Each row has a hidden value; after the row comes its tier, the name of the range that the value falls in. Each part has its own.
[ -23  -42   40  -76   45 -170 -160  221  150 -258 -116   -1 -168  231
  139  114   -8  177  101 -104  170  109 -201  -20   -8 -171  -98 -170
  -90  -53 -223  -61  -18  112   63   26 -198  143   36  189   12    1
  -56  159]  zuse
[  33 -307  189   -1  -42  242 -209 -157    4  -43   38  239  -64 -215
 -173   80  227   93  230 -270  -87  220   65  -34  156 -302 -163 -251
 -205   48    5  262  -81 -318  -55 -106  -83  261   43  -11  -99  -59
  -59  -44]  Neru
[ 128  223  273 -536   -5 -177   84  317   69 -623  111  -81 -124   32
  -73  -82  -31  230   28  116   -4 -332 -385   46   11 -153   76   40
  103   90  -13 -110  -25 -106   41  151  -42  210  -74   84 -134  151
  176  288]  dif
[ 235  -29  206 -418 -101   80   40    4  -41 -364  227 -144 -123 -305
  -50 -258   83  -31  163    0 -265 -143 -131   38  251   38  172  -94
  314  116  198  156 -161 -269  -44   -8  221  185   37  -30 -238  239
  178  146]  dif
[  76 -118  -79 -408  147   48  116 -164   25   72   75  -33 -255  154
  -36   -5  -72 -135   25  331   39 -114   61  129   19  104  -38 -104
  278 -114   49 -228 -123  -67   48 -146   71  246  215   47  -12  109
  101   43]  nel
[-241 -154  -57  221   87  180   20 -234   86  181 -145  308  -74  124
 -114  125   23    1 -141 -114   70  304  183  200   61  -73 -168  -43
  -63 -217  -48 -177  -26  -54    7 -122  -82  -33   43   89  240   69
 -205 -131]  nel
[-241 -122   19  229   39   69 -105  -91 -100  120 -114  207  -88  -73
   71  119  152  -13  -37  -48   69  361   10  -72  -39  -97 -120 -166
  -23 -161  166   93   57   -4   -7 -167  128 -261  -53  217   86   25
   -2 -294]  Tofef
[-193   12  -84  252   55  -75   48  222  102  -20 -131  160  -74  284
  133  140 -104   58 -168  -45  260  210  -40  181 -193  -67  -49  -44
  -57 -197    1 -203  180  267   -2  -20  -82 -147  -29  231  137    3
 -167    6]  nel
[-314    7  -27    7  -73  -27 -175  -96  -37 -173  -59   33   22  -75
   33  212   53  118  -30  243   64   61 -158  -46  -94  -99 -206 -104
  118  -67  138  -62   18  -85  139   -1   34  -95 -105  269  -40  220
  214 -146]  paz
[ -33  -93   15  137   -7   46 -111 -126   17  -80   29  109  -70  -79
 -111   23  155   69   64 -112 -138  210  -38   25  187 -198 -121 -107
   11  136 -275  -36 -108 -350  109  -58 -102   40   99  171    5  257
  -24  -34]  Lota
[-215 -319    7  273 -178   50  -80 -266   84   25 -123   18 -161 -134
  117   74  109  108   -4 -409 -165  332   94  236  215   28   56  -92
   50 -227  -55  123  -94  -45  110 -103  -74   53  132   36  135  235
   12  -35]  dif
[ 228  -93  -60  226 -109  159   83 -105  -66  189  -83  -53  -59  131
  103 -111 -161 -140  -42  216  -14  -65  199   47   -1  250  178   -6
  346  115   16  -89    2  -32 -174   77   38  129  146  -50   46  188
 -114  101]  biko
[-101  -21 -117  540   57    0   62   27  -98  247  -85  149  -96   15
  140   68   42   19 -158  -61   89  293  -32  -10 -117   -9   21    8
   82 -110   66  -27  110    0  -49  -63   29 -397  -72  242   65  152
  -58 -152]  dif
[ -68   17  210 -395   35   75  310 -107  -18  -60 -108   95 -221  170
  -48 -122 -107 -113 -222  184   -1 -106  144  263   31  213  190   82
  245 -254  221 -211    2  139  -72  -90  225  100   99  -92  304   68
   -7  -46]  Neru
[-259 -258  -80  272  -87  181   21 -278   68  204 -205  100 -114    9
  149   39  -45  -90 -131 -207   10  337  260  254  114  229   55  -75
  158 -384  233    8  -41  190  -54 -136  113  -83   53    6  237  118
 -130 -119]  zuse
[ -54  -24  -24  -98 -130   58  154   73  113 -141  -58  -65  -53  157
  132   -7 -262  -25 -140  130  126 -143   62  319 -106  243  157   25
  271 -230  319 -162   79  287  -88   74   74  144    5  -25   38  102
  -25  189]  zuse
[  48   93  147   83   42   31   14  173  129 -214 -157  199  -37  247
  -76  -31  -66  135  -72 -146  110   68  -43   64   72 -133  -18   21
  -99   37 -221 -163    4   -6 -112  123 -179   81  -50   46  173   31
 -295  171]  paz
[  76 -324  -49  387 -181  266 -138 -228   18  162  -60   34  -26 -164
   81  -20   28  -42  117 -252 -107  238  214   62  183   93   51 -160
  123   -9   85  214  -92 -124 -137  -22  -13  122   81  -50  -47  135
 -134   42]  biko
[  51 -268  -77  -54  211   77  -48 -157  215  117  -35  171 -275  183
 -113  128   41  106  120 -260   79  187   57  139  178 -176 -192 -138
 -141 -173 -295 -118 -209 -158   47 -133 -304  306  170   35   54  -10
 -161  158]  paz
[-100 -258  192  225 -279  188 -196 -128  -29 -126  -68  134   44 -178
  -19   11  150    7   99 -241 -179  294  161   93  155 -132    1 -214
  -55  117  -36  215   38 -149  -15  -41   23  159  107   18   65  114
 -104 -108]  Neru
[ 227 -181   10 -174   39  146   61 -294  -92  195    9  -58 -233  -45
  -10  -40  -10  -41   84  231  -63 -163   70  -65   76  156   66  -41
  317  -29  119   19 -177 -234  -88  -45   44  231  127  -83  -72  137
  151   57]  Lota
[ -44   16  -60  116  -33   34  239  140   50   55 -136   22  -99  286
  204  -57 -265 -128 -242  117  192   12  128  278 -159  287  209   46
  256 -248  265 -213  159  397 -153   15  135  -76   25   31  177   46
 -163   74]  nel
[  -8 -120  -68  -86  -23  186  182 -112  -23  102   75   26 -102   -1
   26  -93 -104 -243  -87  176   -7   29  198  260   -3  226  113  -72
  323 -161  347  -98   23   71  -85 -138  266   28  114   12   13  121
  -13  -45]  Tofef
[  28  -11  124  142  273  164  201 -108   49  231 -211  393 -214  187
 -170   23    4  141 -183 -215  154  121   64   28   64  -73  -28  148
 -133 -268  -14 -126  -80  -88 -210  -27 -148  -85 -120  -59  275  -81
 -263   16]  Lota
[ -99   94  -48  170  196  -57  111  211   80   36 -129  256 -106  385
    2  106  -92   48 -191   54  282  154  -43  110 -181 -136 -103    6
  -98 -118 -136 -319  142  145  -29  -18 -127 -134  -19  223  192  -27
 -233    1]  nel
[  70  -55 -238  375  132   34  330  120   98  324  -24  115 -193  298
  108   46 -233  -20 -235  -49  232   52  100  332 -196  147  145  125
  125 -269   91 -266  126  204 -124  -28 -108  -96   48   70   76   57
 -190  174]  Lota
[  42   -4   68 -124  -81  187   83 -131 -174    8   23    5  -16  -70
    4 -153  -35 -243  -57  385  -75  -50  132    2    2  198  102  -78
  387   67  313  -37   24  -70 -121  -53  348  -25   56   30   10  173
   55 -148]  Tofef
[ -82 -234 -219  353   -6  202   22 -135  136  177   41  172  -36  110
  -49  -30  -19 -222  -43 -191  -59  417  309  372  168    2  -64 -167
   63  -17 -192 -191  -13  -61   36 -181  -15   41  260  134  125  191
 -329  -38]  nel
[ 198  162  123 -448  114 -133   78  281  -34 -282   80  -27 -151  258
  -26  -40  -80   -3   34  440  136 -265 -204  -58 -156 -106   -6  -77
  141  178  -81 -234   65  -35   -1   42   16  199   85  152  -80   33
   81  131]  Tofef
[ -12 -271   -1  333 -319  150 -123  -98   30   10 -160  -55   19   43
  212  -38  -81  -95   27 -101  -74  197  247  167   72  171  139 -173
  181   41   -2   81   57  125  -79   41   16  191  190  -29   96  147
 -168   37]  nel
[ -66  -93  157  262 -203  117 -202  -15  -11 -170 -145  150   94   27
  -16   11   74   39   33  -78  -64  222   80   -6   78 -157  -63 -157
  -56  217 -201   36   68 -119  -31   72  -71  107   68   86  117  113
 -189  -62]  Tofef
[ 274  -21  -74  125 -118  130  247  299   49 -105  257  -86  -23 -113
  111 -197 -188  -94  -23  -92    2 -106  -11  311  -71  174  306   13
  294  -29  426   47  120   94 -219   63  152    7  -44   -8 -301  130
  -62  308]  dif
[-379 -133   47  -99   68 -165 -203 -223   10  -39 -278   26 -272   44
  171  250  148  201   -1  -23   90  243 -166 -125   50  -59 -180 -139
   12 -351  -26   15 -134   58  195 -136  -36  -93  -17  222  195  108
  216 -202]  paz
[ 114 -120  104  119  -86  240  148 -194 -223  292 -102  108  -70   37
   22  -61  -66 -172 -106  330   -3  -59  261   -3 -127  194  161   -3
  273   24  269   -1  108  -33 -219  -19  198   47   86  -91  112   48
  -25 -140]  Neru
[  40  -83 -107    6 -163   27  -47   -9  -80   -5   -4 -206  -47  -28
  254   45 -142  -59   36  362   85 -146  -32  -23 -170  234   92 -111
  401  -42  366   35   51  115  -66   55  154   57    2   90 -188  163
  207   60]  paz
[ -94  -74 -151 -145  -25   13    5 -153  -62   40   32 -137 -124  -22
  138   72  -76  -97  -13  399   48  -75  -22   41  -93  190  -17 -100
  397 -139  298  -95  -34   19   60  -80  185    1   51  157 -103  227
  254  -56]  paz
[ -69  244   33 -191  202 -102  135  380   52 -279   98  199  -55  226
 -105   48  -57   39 -125  209  240  -24 -229  101 -205 -235 -123  -20
  -48  -12   32 -302  159   45   17  -20   16 -119  -99  293  -25    6
  -56   34]  Tofef
[ -57  132   36  357  148  -44  107   72  -73  130 -213  231 -123  215
   36   25    8   79 -219   12  141  186  -63  -79  -75  -53    6   96
   10  -54 -129 -173   72   -9  -84   13  -50 -323  -89  190  249  101
 -159 -106]  Lota
[-127 -145  202 -468  -13 -169 -301 -114   -4 -305 -139  -90 -245    9
   95  170  169  210  214  125    9   -2 -248 -223   68 -173 -178 -254
   13  -59 -123   94 -154  -91  190  -54  -73  274   88  140   -6   53
  298  -49]  nel
[ 234 -122  -77  181   61  337  193  -87   88  213   30  181  -55   95
 -119 -153 -149 -167  -55  -94   24   61  285  239  126  142   95    9
  154  -44  109 -115  -62  -77 -266  -16   14  127   65 -116   34   51
 -341  170]  paz
[ 161  -89   86 -428   24   -3  -67  -83    4 -254  225  -73 -164 -172
 -158   35  121  151  215  152 -127 -213 -228  -32   94 -204 -106 -114
  128  134  -51   15 -174 -432  123  -12  -89  340   83   77 -295  199
  292  157]  dif
[ -24 -145 -147  370  288   -9   52 -156  -73  551 -272  187 -332  255
  174  174   13   48 -108   10  263  259   40 -168 -120   52  -66  -14
   24 -315  -22  -74  -37   74  -98 -140 -100 -246   -1  141  203  -48
  -76 -144]  biko
[ 207 -332  -72   21  -86  189  -36 -205   22  141   51 -122 -197 -159
  130  -89  -11 -104  185 -134 -105   74  146   75  196  207  138 -177
  277  -99  198  200 -178  -79 -116  -97   85  221  151  -86 -149  121
   25  132]  biko
[-257 -176 -111   73  -93  -22 -179  -42  185 -235   33   -8  -69  -78
   62  101   71   44   82 -269  -60  327  -42  243  189 -100 -126 -217
   24 -127  -85  -12  -92  -26  197 -124  -40   49   90  235  -24  242
   -4   24]  paz
[ -30   -5  170    8   65   93  -21 -144  -49  -95   -2  217  -85 -131
 -205  -12  194  131   -7  -92 -130  126  -92  -52  173 -224 -106   -6
  -23   62 -121   -4 -111 -391   21  -33  -45  -41  -42  100   49  184
    4  -86]  dif

[ -48  103 -203  317  144  -18  -67  -16  251  -70 -111   98  135  288
  -13  257   37  243 -107 -165  -30   10  349    1 -199  140 -281    8
  -90  148 -350  173  -14  -98   98  153  145   -3 -231   35 -221 -235
  199 -298]  G
[-108   62  127  101   31  -20  177   59   59    0  -63  -73   57    7
  -56  -67   -2  -45   27  120  -10  103  116   67  -36   90  -17 -100
  -64   37  -36   35   34    9   33   91  -48   47   58 -135   18   33
    5  -74]  Z
[ -20  -11  116  -44  -83  -65  -31    3  -69   -3   12 -148  -16 -115
  -11  -40  -80   66   49  -20  -14    5 -109  -30   39   41   85  -14
    9  -56  140 -117  -52   49  -39    9  -84  -33    0    2   21   20
   91   71]  K
[ -26  110   39 -106  -94  -38   23    0    5  -41  -54 -166  -48  -35
   -6 -113   33  -95  208  110  -94  106 -166   95   -3  112   65  -93
 -189  -21  -91   90  -24 -159   66   25 -154  -11  189 -144   28  131
  -21   23]  G
[ -60  214  195   47 -159   49  126  323  153   19 -221  -88  142  -47
    0   92  175   96   92  -24   76  -68   55   50   15  174   75 -139
 -202  -93 -261  284  -52 -319  -26   49  -32   19    2  -21   83 -174
  108   50]  Z
[  41  -58  -54 -113    6  -99 -205 -171 -196  -39   59  -99  -42 -105
    1  -56 -119   45  134  -95  -69   93 -235  -71   80   -1   58  -46
  -80    1  158  -83   -9   82  -42  -83 -111  -43   67   -7 -100   72
  -84   97]  A
[-116   -9   47  113   24   30   86   -2   -8   47    0  -14  -30  -11
   23 -100  -39   71  -29   -8   -2   45   37  -89   96  -30    8 -133
    0  -58  -86   89  120    9  -87   70 -159   47 -150 -193  -94 -114
  -83  -37]  T
[  41  105   -5 -166 -138 -113  -63  -24  -45 -128  -54 -190  -55  -39
   58  -58   41 -140  220  116  -79   52 -210   76   50  130   55  -29
 -127  -73    9  -39 -108 -183   66  -36 -105  -30  232  -90   58  169
  101   64]  Q
[-116  -42 -225  -34   -8  -20 -299   55  -50 -350  169  488  469 -398
 -348  393  225  414  236 -478 -193  -23  149  -57  296   18 -274 -602
 -252 -152   -1   73  207 -132 -307 -107  224 -111  -25   37 -442  207
 -615  127]  A
[ -78   40  197   86   17  -48  103   57  133    9  -33 -152  -91  -31
 -114 -130  -85   43   57   -6 -130  127  107  -22  -69  -27  -49  -25
   -5   26  -31    7   21    8   49   64  -70   -6   25   11   12  -30
  112  -33]  Q
[  91  -14   36 -170 -101  -66   90   20  -52  -87    2  -40   -2  -94
   95  -75  -64  -35   14  124    7  211 -307    5  -26   82  -37  -36
 -222   23  124  -98  -86   27  -22  108  -83   59  164 -151    2   35
   -4   66]  T
[ -25   20   -7   13  -63  -57 -158  -56  -56  -53   26  -92   43  -61
  -38   99 -123  222   17 -139  -41   -5  -40   31  -83  106   46   36
    8   33   43  -93  -91   39   10  101    8 -118  -53   81  -73  -32
  192  -17]  A
[ -16  -37 -128  -69 -112  -83   -8 -113 -116  -74   53  -76   50   10
  104   29  -28  -28  -72  141   72  -29 -136   93   23  145   44   16
   59  -60  126 -265  -94   77   22  138  -41    2  -32 -186   -1  165
   91  -45]  W
[ -41  115   43  -79  -98  -26   42   57    8  -82  -67  -83   41  -66
  -18  -42   56  -53  162   80  -55  105  -89  109   15  133   36 -130
 -174  -28 -110   86  -28 -180   38   61  -79   -8  184 -139    7   88
  -25   34]  G
[ -71 -151  213  104   71  -60  260  100 -256  133 -151  -32  276  -54
   57   -9 -183 -114 -503  159  476  155  288  124   30  109  155  151
  427   96  199 -449 -169  295   80  256  220  153   49  -57  171 -218
  167  139]  A
[-53 -35  90   5 -27 -38   5  19 -52  49 -10 -95   5 -93 -43 -59 -70  89
 -32 -66  20  43  -3 -31  48 -16  65 -42  53 -35  35 -69   2  53 -21  52
 -54   6 -55 -14 -12 -47  -3  72]  K
[  17   84  -37 -188 -104 -122 -146  -42 -108 -164  -29 -117   -4 -122
  -11  -50  115 -159  330   35 -120   27 -188   22  211   72   44 -179
 -144 -147   29    5  -18 -224  -14 -178 -104  -30  261  -92   -8  246
 -117  147]  W
[ -64  -42   49   63   45  -30   53  -35   15   83  -14 -103  -65   13
  -38 -122  -94   52  -58  -24  -16  109   43  -35  -15  -51   -2  -14
   42   26  -46  -26   42   79   39   89  -88   40  -82  -66  -40  -64
  -16  -15]  Q
[  16   32  -61   28  -99    9   30   75  113  -10  -34    8   51   45
   85   98   29  195  -81  -50   36  -13  -92  -39  -62   95  -80  -32
 -155  -26 -114   50  -48  -61  -37  151  -45   30 -184  -85  -80 -135
   85  -72]  T
[ -29   13   53   19  -40    0   64   72   48   59  -65  -67    2  -14
    0  -42  -32   99  -67  -43   34   86   -5   -8  -27   18    7  -28
  -42    3 -122   39  -14  -35   22  129  -55   39  -67  -57  -20 -133
   23   21]  Q
[  29   59   97  -95  -59 -106 -106   36  -56  -69  -77 -146   17 -120
  -70   -4  -58   31  125  -89  -48  117  -55   39   -8   60   52    0
  -49   21   17  -45 -110  -89   63  -10   25  -57  197  112   24   -2
  110  136]  K
[ -39  -57  107    2  -28  -48  -19    0  -33   90   -2 -148   23  -86
  -87  -29 -121  136  -71  -89   33   42    1   17  -57   18   82   45
   78   27   83 -154  -61  132   42   88   -9  -25  -62   80   16  -30
   74   57]  A
[ -26  -55   -1   52  106  -47    2  -48   -7   -9    8   26  -24  -28
  -39  -84  -52   47   23  -81  -68  155   14 -133   79  -86 -115 -134
  -83   14   -4   41  106   55  -58  -21  -75   64  -36  -82 -139  -59
 -167   11]  Q
[-125   30  114  128   18   10  198   74  133   73  -60  -84   26   44
  -58  -83   24   -9  -38   91    8   53  152   39  -32   50  -31  -82
  -11   -5 -102   29   50    4   43  112  -69   68  -66 -137   13   -6
  -11  -87]  G
[  30  -52  -70 -130  -59  -52  -84  -53 -115   -3   21  -40  -19  -95
   43  -62   18   27   78  -55   -4   38 -239  -94  161  -29   32 -134
 -122 -100   47  -10   33  -16  -84  -57 -141   41  -23 -115  -78   46
 -198  120]  W
[ -73  -28  -81  -48  -83   31   -1   14  134   43   76    3  -10  -77
 -114  -38  102  183   94 -119 -133  -11 -111  -42   48  -49  -68 -231
 -193 -112 -133  105  129  -56  -59   47 -153   13 -185 -125 -143  114
 -299  -11]  T
[  44  107   57 -205 -135 -136  -76   50  -90 -157  -99 -153   40 -134
  -18  -26   63 -158  228   63  -42  100 -135  110   94  128   70  -67
  -97  -67   22  -68 -133 -219   73  -65    0  -31  355   -8   86  167
   50  181]  W
[ 198  105  -35 -334 -116 -119 -109   25  -17 -127 -112 -129  -18  -94
   -1  -42  -14  -58  225   -8 -104  339 -393  122 -140  124  -28    6
 -415  135  -85   64 -191 -207  164   41   -6  -10  446   45   13   72
  -11  170]  G
[-136   54  141  137   55    1  182  100   59  -53  -48   42  123  -58
 -109  -23  -12   31    2   42  -25  152  205   51  -12   68  -75 -171
  -59   45  -66   60   73   -2  -15  125   13   37   61 -123  -51  -26
  -51  -57]  Z
[ -46  104  -17    7 -161   46   81   83   38   43  -79  -99   55   49
  121   44   55   93  -32   81   96  -66 -130   81  -46  188  103  -33
 -134  -54 -164  104  -64 -123    3  178 -125   13 -121 -185   20  -72
  111  -68]  Z
[  22   43  -47   15  -54   42   34   86   87   81  -76   -9   50   42
   70   51   55  186  -26  -76   53   17 -152  -61  -47   70  -27  -90
 -277    2 -165  204   10  -67  -48   88 -109   66 -177  -92  -83 -165
  -70  -36]  Z
[-100  -13  128   71   20  -65  -54  -17  -47    6   -6 -120   81 -100
 -155   13 -114  104    5  -92  -17   42  156   64  -34   60   61    0
  128   40   80 -150  -44   93   51   52   52  -75   26   99   -7   23
  102   27]  A
[ -41    1   60  -58 -129  -59  -38   14  -55   39  -25 -187   79  -80
  -72   42 -106  123  -92  -29   72   17  -10  180 -133  140  151  113
  122   39   30 -228 -174   56  136  208   60  -79   20   75   76   36
  214   49]  A
[-221  -18  325  149   11   40   86  154  -54  171  -74 -119   97 -199
 -208  -80 -100  157  -90 -156   89   12  307   21   82  -41  204  -85
  265  -43  -52  -20   57   51  -16   86    0  -28  -87   75   46 -174
   -5  141]  A
[ -43   45  -70   67  -48    5  -13  -18  -38 -154   42  103   48  -30
  111   77  -41  168   18  -27  -39   32  -87  -84   61   91  -81 -143
 -140  -44  -32   81   45  -49 -158  109  -98  -19 -103 -202 -179 -111
   38  -89]  T
[-32  60  57  30 -23 -62   2  26  36 -62 -51 -88 -16 -14  -9 -27 -11  15
  78  -7 -59  56  23 -18  26  45 -30 -52 -41 -28 -43  17 -14 -82   8  17
 -49  -6  39 -40 -21 -20  86  -3]  Q
[   5   27   -6  -10  -72    8  135  108  102  101 -110  -74   97   66
   34   27   73   47 -103   58  125   40  -61   74  -95  124    1  -20
 -161   23 -129   36  -69  -31   72  152  -26   96  -75  -97   37  -47
  -12  -27]  Z
[  70   89   58 -215 -128 -133 -197   14 -109  -80 -103 -224   46 -139
  -55   18   20  -67  238  -51  -31   55 -172  110   36  142  136    6
  -93  -26   41  -77 -183 -176  105 -104   16  -80  312  132   85  132
   89  209]  A
[ 269   78  140 -228   39 -175 -192   26  -77  -62 -190 -205 -163  -85
   30 -128 -183  -28  213 -166 -107  414 -321 -120  -95  -44  -26  121
 -322  196   -2  129 -177 -132  112 -127  -21    6  432  255   19 -239
  143  263]  W
[   1   -4    9  -62  -51  -64  -13  -82  -61  -79   61  -80  -91  -67
   44 -101 -103   31   90   38 -103  113 -202  -48   22   16   -8  -56
 -104  -18   93  -47    9   37  -49   53 -156  -15   39 -134  -66   50
   21   -6]  Q
[  22   26  236  -81 -230  -30  172  128   48 -192  131  -31  -53 -228
   64  -27 -169  212   29   93 -126  107 -311  -69  -97   90  -65  -46
 -204  -43  291 -141  -70   99 -189  214 -133  -60   18 -117   -2   -8
  262  -30]  Q
[  52  -70  106 -103   14 -121 -149 -174   -3   87   86 -315 -201  -71
 -150 -167 -266  127  122 -107 -203  179 -226   -5 -227  -39   49  152
  -75  152  200 -169  -85  231  137   18 -116 -100   70  195    1  111
  120   21]  A
[ -39   26   14   30  -55    6   68   48   57   -5  -24  -23   17   -4
   29   -8  -18  112  -37   -6   -1   64  -41  -10  -28   58  -32  -64
  -96  -11  -96   45    0  -36  -19  140  -77   23  -79 -119  -61  -86
   27  -40]  T
[ -73   -2   90   79   20   -3  176   10   36   46  -26  -76  -16   28
   21 -113  -75  -10  -70  117   22  128   17   13  -50   47  -14  -32
  -33   40  -19  -18   23   75   19  145 -103   65  -29 -172   -5  -47
   28  -76]  G
[ -68  -10   83   25    4  -56  -93   39  -18    1  -30  -57  134 -129
 -175   70  -26  144   34 -173   -9   28  129   32   12   44   22  -71
   40    6   20  -79  -30   15   22    2   80  -51   16  132  -41    7
  -18   87]  A
